Each row is followed by its class number.
[ 78 -43  23  23  31   2 -14 -13 -17   7 -33  58 -10 -17  12   5  89  44
  20  64   6  14   8  43 -30 -74 -25  12  88   4  48   0   2 -14 -34   9
 -36 -50 -17 -84  81]
6
[-10 -44 -14 -10   5 -26  50   5 -32  55 -37  19 -78 -42  47  -5 -67  30
  12 -17  20  52  48 -23  43 -69  32 -28   3  -5  27 -19  -3   4 -42 -37
 -18 -19 -27 -25 -44]
2
[ 18  -1  26  11  -3 -39 -53 -12 -16  13 -42 -17  -9 -11 -43  -9  12  19
  23  17  41  -1 -24  16  -7 -36  20 -19  18  32  36  11 -20  29 -15  35
 -13   0 -39 -57 -21]
7
[  2 -63 -28   7  11 -32  24   8 -22  16 -27  16 -42 -49  12   3 -59  36
  11  -5  -7  41  -7  16  38 -71  29 -58  13  24   2  -8   1 -10 -19 -29
  16 -26 -27 -38  -7]
6
[ -3 -72 -32   9  15 -34  24   6 -24   6 -25   5 -26 -51  11   6 -56  32
   0  -8  -4  38 -15  18  27 -55  30 -47  11  39  -4  -7  -6   2 -21 -27
  17 -25 -23 -43 -10]
6
[ -9 -90 -30  -5  12 -37  20  20 -35  21 -23  23 -29 -42  -6   6 -80  23
   8 -23   7  32 -10  -3  37 -79  43 -35 -14  52  -2  -4  -1  -7  -4 -20
  -2 -35 -37 -17   0]
1
[  66  -54   24    5   37    8  -17   -8  -21    9  -13   30  -18  -15
  -10    2   63   56   15   70   32   -5   14   33  -43 -100  -44   16
   98   21   53   -7  -15  -10  -23   20  -33  -51  -28  -68   68]
3
[ 33   2  37  -6   0 -19 -40 -22 -61  11 -20  11  21 -15 -51   7 -10  12
  17  15  67  16 -36   5 -20 -60   8 -61   0   0  22  -3 -29  66  35  81
   0 -16 -12 -55 -10]
4
[  5 -85 -38  -3   6 -29  18   4 -20  20  -1  16 -30 -37  -7   8 -90  13
  12 -21  21  43  -3  -4  30 -61  32 -49   8  41  -8   5  -8  -5 -14  -9
   3 -23 -31 -29 -15]
5
[ 67 -39  33  18  55  10 -15  -7  -9  44 -43  48 -22  -3 -18  22  55  24
  24  59  45  48  14  16  13 -78 -27  -8  73 -12  48  27  -8 -31 -44   7
 -50 -44   2 -49  59]
0
[ 14   3  14  -6   2 -34 -29 -19 -48  10 -29 -12  18 -14 -62  -3 -23  42
   9  18  69  -7 -47  14 -15 -60  18 -47  23  24  27  -5 -27  54  33  71
  -2 -12 -25 -73 -18]
3
[ 65 -76  35  12  34  10 -14  -9 -22  22  -8  52 -22  -9   8   0  66  43
  15  65  13  34  27  31 -35 -94 -35  19  69   6  49   2 -20  15 -42   4
 -34 -59 -25 -54  71]
4
[ 18   1  27  11   1 -34 -51 -16 -15  10 -39 -19  -7  -6 -53  -4  13  28
  27  20  44 -11 -20   3 -10 -44  16 -19  37  37  30   6 -19  24 -14  35
 -12  -5 -41 -52 -21]
7
[ -9 -92 -34   3  21 -48  16  11 -39  26  -9  16 -27 -29  -8   6 -86  22
   6 -22   6  30 -18  -8  45 -65  42 -31  -9  54  -3   5  -1   1   2 -28
   9 -34 -29 -12   1]
1
[ 64 -37  33  22  47   6  -6 -18 -13  57 -57  65  -2  -2  -2  20  64  28
  25  49  40  31  -1  28  -5 -62 -26   8  35  -1  65  38   3 -30 -27  18
 -56 -42  -9 -55  88]
1
[ 65 -64  30  16  40   2 -17 -10 -28   0 -14  44 -10 -24 -12   3  84  35
  -8  59  34   4  29  13 -42 -82 -28  17 114  -8  52   1  -8  -9 -34  26
 -27 -50 -36 -68  72]
2
[-10 -48 -11 -12  19 -19  38  10  -6  63 -11  28 -79 -31  51 -12 -76  35
  24  -6   0  58  36  -4  33 -84  25 -43 -14   4  22  -9  -8  14 -44 -42
 -11 -17 -19 -18 -38]
4
[  4 -69 -34   8   8 -30  23   4 -13   2 -28   5 -39 -51   6   5 -63  36
  -2  -8  -6  38 -13  20  15 -61  35 -57  21  40  -5   6  -8  -7 -22 -35
  18 -16 -33 -33 -13]
6
[ -6 -78 -22 -13   8 -54  22   0 -25  -5   3   4 -26 -51 -11   7 -73   7
   9 -19  18  35  -8  -9  24 -60  34 -37   6  53  -5   0 -28  -1 -30 -20
   2 -27 -30 -27 -13]
7
[ 76 -39  26  26  54  10 -22 -12 -11  38 -43  43 -19  -3 -13  23  63  23
  23  60  49  47  10  11  19 -79 -30   3  69  -3  45  33  -9 -35 -41  -2
 -44 -42  -5 -50  60]
0
[  68  -57   25    8   37    7  -19   -6  -16   13  -20   33  -20  -14
   -9   -3   67   57   13   75   29    8   21   36  -45 -101  -48   20
   98   20   54   -2  -18  -16  -34   13  -38  -52  -29  -69   71]
3
[ 78 -45  25  15  57   6  -3 -15 -13  63 -28  67 -25  -6  -1  -1  72  21
  32  59  43  34  20  18 -21 -60 -33  12  56 -10  62  31  -4 -32 -33  -3
 -41 -50  -6 -62  77]
8
[ -7 -75 -26 -11  10 -50  13   4 -20 -13   7   2 -32 -49 -10   6 -77  11
   8 -17  14  33  -4  -4  22 -69  33 -42  20  56  -4  -9 -21  -7 -32 -26
   7 -22 -35 -24 -19]
7
[ 21  25  22   6   5 -19 -25 -21 -45  -3 -46  11  26 -24 -46  16  12  40
   4  27  49  15 -41  13  -8 -42  20 -61  23   6  20  -4 -12  41  39  95
   2  -8 -21 -79 -10]
6
[ 68 -58  24  13  37  10 -36   3 -22   3 -20  57 -15  -4 -24   3  59  48
  18  71  19  39  28  33 -24 -95 -25  22 102   8  34   4 -18 -20 -43   4
 -39 -51 -21 -71  59]
0
[ 33   8  29  -1  -2 -34 -30 -26 -71  -9 -31   5  20 -31 -64  10   7  11
   0   4  83  -4 -36 -11 -14 -47  18 -53  28 -21  20  -2 -20  45  33  99
   7 -14 -28 -65 -12]
2
[-23 -34 -26   2  17 -22  45  23   4  72   0  28 -76 -25  35 -16 -72  28
  29  -2   9  57  42 -19  33 -65  36 -29   8  32  27  -4   7  10 -38 -57
 -17 -24 -16 -25 -27]
8
[ 72 -61  17  24  29   1 -22  -8 -13  18  -6  52  -6  -9   0   6  72  30
  17  60  28  18  16  19 -19 -72 -22  22  90  13  42   5   1 -14 -37  27
 -43 -51 -31 -77  75]
5
[ -6 -81 -29  -4  10 -39  16   7 -49 -12 -14  -3 -37 -62 -12   7 -59  14
 -13 -19  37  30   0 -16  20 -69  26 -46  26  23   0 -15 -10   8  -5  -4
  19 -27 -41 -23 -17]
2
[  58  -43   20   11   35    7  -15   -4  -16   16  -11   33  -19  -16
    0   -5   59   56   13   77   28    3   33   22  -37 -107  -41   16
  104   23   53   -1  -16  -14  -35   -5  -34  -52  -28  -67   68]
3
[ 28  37  26   1   2 -21 -39 -24 -48  -5 -40   3  28 -22 -53  17  17  25
   1  28  49  18 -46  15 -12 -34  14 -54  18   7  27   4 -11  39  39  93
   5  -2 -19 -85  -6]
6
[ 19  19  33 -14   2 -42 -37 -30 -46  -6 -19   7  22 -10 -69  24  -2   8
  19  17  65  14 -34  -4  -5 -26   9 -35  13  16  28   6 -28  41  27  92
  -4 -19 -19 -66  -6]
7
[ 19  23  18  -5   8 -29 -41 -18 -48   5 -38 -10  19 -13 -69   8 -10  29
   5  34  77   6 -42  10 -15 -49   0 -57  20  14  29   8 -29  44  47  87
   3 -12 -16 -59 -12]
3
[ 35   1  14  -4  -4 -26 -47 -20 -49   8 -23   8  31  -7 -64  12  -7   6
  10   8  69   9 -47   4   4 -35  26 -48  15  13  16   2  -9  37  35  99
  -9  -6 -24 -71 -10]
5
[ 67 -65  18  19  51  -2 -12  -5 -24  32   9  61 -19 -16  -7 -11  72  33
  20  69  32  25  26   8 -54 -77 -30  36  92  22  47  13 -11  -9 -31   0
 -33 -62 -26 -72  82]
8
[-19 -45 -14 -14  14 -23  47  11 -23  56 -29  26 -71 -48  45 -13 -67  30
   9 -17  13  52  50 -15  31 -68  32 -29   6 -11  28 -15  -4  -2 -48 -33
 -27 -18 -29 -25 -35]
2
[ 64 -54  29  16  35   3 -17  -8 -24   2 -16  46 -12 -22  -8  -2  83  34
  -1  58  32   7  30  20 -38 -80 -31  17 108 -14  50  -2  -5 -14 -43  19
 -31 -48 -31 -62  70]
2
[-13 -37  -9  -6  13 -18  32  18  -7  70 -31  32 -85 -19  25   8 -86  33
  22   2  13  94  40 -12  63 -78  28 -34  -7   8  16   2  -7  -2 -40 -43
 -32 -21 -13 -18 -39]
0
[-18 -70 -35 -11   9 -33  26  14 -26  16  -9 -12 -38 -49  -3  -3 -91  34
   5  -9  22  28  -1   6  27 -82  17 -45  10  47   3 -12 -17   5 -15 -37
  11 -31 -28 -26 -18]
3
[-21 -22  -9 -12  26 -39  39   7   3  67  -5  25 -71 -38  52  -8 -78  22
  26   0   3  62  52 -18  52 -72  31 -23  -7  29  40  -1  -6 -13 -61 -48
 -24 -13 -25 -38 -32]
7
[ 73 -44  34  14  47  10 -20 -13 -11  41 -45  55 -30   0 -16  20  57  32
  22  60  44  55  13  30   0 -76 -31  -7  71 -23  52  33 -14 -31 -38   9
 -50 -40  -2 -55  63]
0
[ 70 -43  24  23  36  11 -14  -7 -15  12 -33  49 -10 -25  14   1  84  58
  17  74  -1  18  21  52 -40 -78 -29  20  90  16  53   3  -5 -17 -48   9
 -32 -47 -30 -90  72]
6
[-14 -36 -15 -10  12 -20  39   6 -17  47 -28  23 -77 -42  43  -5 -56  33
   4  -8  16  54  49 -20  26 -67  25 -29  17  -3  27  -8  -3  -1 -42 -32
 -22 -12 -30 -27 -36]
2
[ 74 -48  38  14  55  14  -6 -22  -4  55 -27  61 -23  -5  10  12  67  17
  31  49  38  28  10  25 -16 -71 -41  -7  51 -23  51  30  -3 -11 -38   0
 -37 -45  -1 -44  75]
4
[ 16  -4  13   2   3 -17 -47  -8  -7  32 -45 -23 -15 -11 -49 -20   3  59
  14  27  46 -10 -26  30  -5 -75   8 -34  29  23  40  17 -19  26   0  31
  -7  -4 -46 -66 -15]
3
[-17 -36 -21  -6  19 -24  40  18 -14  75  -6  38 -78 -28  36 -12 -76  20
  28   3  13  72  49 -26  22 -66  29 -27   5  31  30  -6   1   8 -29 -53
 -24 -28 -12 -28 -24]
8
[ 70 -40  40  18  52  17 -15 -11 -13  57 -41  54 -18   0 -13  19  50  29
  23  59  39  56  20  29   9 -73 -31   0  59 -15  47  34 -15 -27 -48   4
 -50 -41   1 -58  58]
0
[ 76 -70  32  13  43  15 -15 -15 -19  21   5  54  -9  -6  -1  -3  65  40
  18  66  14  15  28  15 -50 -96 -37  21  80  18  42  18 -21   8 -30  -1
 -24 -56 -21 -60  74]
4
[ 59 -57  30  25  42   3 -29   1 -17  24 -31  53  -7 -10  -7   7  72  44
  18  66  27  21  22  28 -23 -96 -37  27  70  26  60  11   4 -19 -28  31
 -39 -59 -39 -57  87]
1
[ -6 -68 -25  10   0 -31  31  10 -17  14 -27  -1 -36 -52  19   1 -61  30
   0 -13  -7  44 -12  16  31 -62  38 -55   2  37   3 -10  -4   5 -21 -33
   7 -16 -26 -28 -14]
6
[ -1 -76 -28  -4   7 -37  27   9 -16  21 -15  -8 -48 -43  -8   1 -85  32
   5  -5  22  32  -7   3  19 -81  12 -45   3  46  -1   5 -25   5 -12 -28
   7 -31 -26 -21 -18]
3
[ 76 -41  40  17  37   8   2 -26 -20  28 -51  47 -18 -13  -9  23  83  16
  11  43  48  22  14  18 -22 -51 -31   2  78 -32  57  25  -6 -18 -45  23
 -48 -44  -8 -53  69]
2
[ 68 -50  22  24  45  12  -9  -7 -12  12 -27  48  -8 -24  10  -1  82  60
   7  75   3  17  17  46 -38 -83 -29  13  97  19  51   0  -1 -20 -39  12
 -24 -42 -27 -85  71]
6
[ 21  16  18  -7   6 -29 -26 -12 -50  16 -31  -9  18 -25 -56  -2 -17  36
  14  26  81  -5 -40   4 -11 -71   3 -60  11  16  30  -2 -31  43  43  87
  -3 -14 -16 -62 -15]
3
[-21 -29 -23  -9  21 -21  49  33  -2  80   4  32 -76 -41  41 -20 -79  24
  27   0  10  57  55 -28  39 -82  30 -23  -5  34  28 -12   6  -2 -40 -53
 -18 -30 -20 -32 -30]
8
[ 72 -39  28  16  50  10  -8 -30  -6  49 -50  44 -22   4  -9  10  66  44
  29  63  37  21   0  43 -33 -56 -49   0  68 -12  60  41 -16 -25 -35   2
 -47 -38   4 -67  73]
3
[ 83 -61   7  16  33   4 -23 -10 -15  10  -5  58   1  -4   0   4  68  27
  20  58  21   9  18  26 -27 -68 -22  33  89  26  35  11  -1 -20 -39  19
 -36 -48 -25 -85  70]
5
[-12 -79 -29  -6   9 -33  16  18 -36  15 -17  15 -31 -43 -11  15 -91  16
   7 -24  20  32  -8  -5  27 -78  28 -43  -5  58  -6  -5   3  -3   5 -14
   9 -31 -33 -11  -5]
1
[ 25   0  25   5   6 -32 -63 -26 -17   8 -35 -12   2   2 -56  -2  12  25
  27  19  46  -5 -27  12  -3 -44  11 -25  36  32  33   9 -20  22  -8  38
 -14   0 -31 -56 -15]
7
[ 21 -17  14  12  -1 -22 -42  -6 -32  37 -35   7 -21   2 -47 -12  10  32
  33  13  42   0 -22   6 -12 -34  24 -24  23   9  31   2  -9  42  15  23
 -15 -19 -29 -52  -4]
8
[ 66 -48  32   6  41 -13 -27 -15 -14   3 -10  50 -10 -13 -14   7  71  25
  27  67  23  15  25  25 -46 -73 -29  29  98  30  59  10 -21 -19 -54  13
 -49 -52 -26 -72  74]
7
[ 60 -43  35  21  49 -16 -28 -11 -21   9   3  43  -9 -17   3   4  75  17
  24  72  17  22  35  12 -21 -79 -33  27  93  28  61   1 -10 -21 -59   1
 -40 -51 -22 -69  77]
7
[ 63 -48  34  19  51 -11 -28 -12 -17  -2   1  45  -3 -21 -12  14  78  19
  18  74  29  20  28  13 -37 -80 -35  26 105  41  49   7 -12 -15 -50  16
 -37 -54 -26 -76  77]
7
[ -6 -68 -30  10  12 -33  24   9 -25  11 -22   4 -31 -54   9   9 -59  33
   0  -6   3  44 -17  13  42 -70  29 -55   8  41   1 -16   3   2 -12 -22
  20 -24 -27 -44  -9]
6
[-15 -46 -10 -16  21 -20  38  15 -13  70  -1  34 -75 -39  58 -17 -78  36
  25  -5   0  60  37  -1  34 -90  27 -42 -16   4  28 -14  -9  22 -43 -40
 -19 -22 -18 -28 -30]
4
[ 73 -47  28  18  58  15 -22 -13 -10  37 -48  53 -20   0 -25  30  54  30
  24  61  51  46  11  24   6 -76 -34  -5  80  -7  43  31 -11 -32 -36  10
 -46 -48  -6 -49  63]
0
[-11 -28  -9 -15  15 -35  33  11  -8  52 -15  30 -81 -48  53   4 -76  26
  36   1  13  66  52 -16  55 -92  20 -36  -6  32  38 -18  -8 -15 -56 -35
 -31 -23 -28 -37 -31]
7
[-21 -37 -12  -7  10 -26  47  10 -21  64 -26  27 -86 -43  59  -4 -71  35
   9 -16  15  54  47 -15  49 -65  26 -36   3 -25  31 -25   4   5 -44 -36
 -22 -17 -25 -23 -37]
2
[ 63 -56  17  17  37   3 -12   4 -27  18  -4  57 -19 -18  -6  -3  75  33
  27  68  31  24  35   8 -40 -82 -30  32  85  28  52  -1  -8  -5 -29   4
 -35 -67 -24 -76  76]
8
[ 22  22  24  -9   9 -19 -54 -11 -53   1 -24   7  25  -9 -76  16 -14  19
  10  26  70  40 -29   3  18 -58  13 -47  18   0  17  12 -29  33  28  83
  -7 -15 -18 -59 -12]
0
[ -7 -82 -28  -8  11 -30  11  24 -33   3 -15   8 -36 -45 -23  11 -88  21
   3 -14  17  54  -3  -1  33 -74  35 -52  15  32 -24  -2 -29   1 -19 -25
  -2 -29 -17 -13 -29]
0
[-32 -33 -21 -20  23 -18  40  19   5  72 -22  14 -79 -32  35 -14 -89  51
  16   3   4  47  38   1  33 -84  20 -40   6  18  33 -12  -3  -6 -34 -48
 -25 -15 -21 -33 -34]
3
[ 33   3  12  -3  -8 -22 -40 -26 -51   8 -16   5  30  -3 -55  11 -11  12
   9  10  63   7 -41   8 -10 -21  22 -36  15  14  17  10 -15  43  35  91
  -4  -3 -22 -71 -13]
5
[-13 -64 -33   0   7 -32  31  17 -27  -9  -7   3 -26 -57  10   5 -65  31
  -1 -14 -11  22 -12  15  28 -63  39 -59  26  37  -9 -27   3   5 -16 -23
  24 -24 -20 -40 -13]
6
[-21 -32  -6 -11  18 -41  35  11  -1  54  -9  22 -71 -41  44  -2 -80  15
  27  -6  10  57  41 -14  37 -70  32 -40   3  31  32 -11  -6   0 -55 -36
 -28 -14 -18 -30 -35]
7
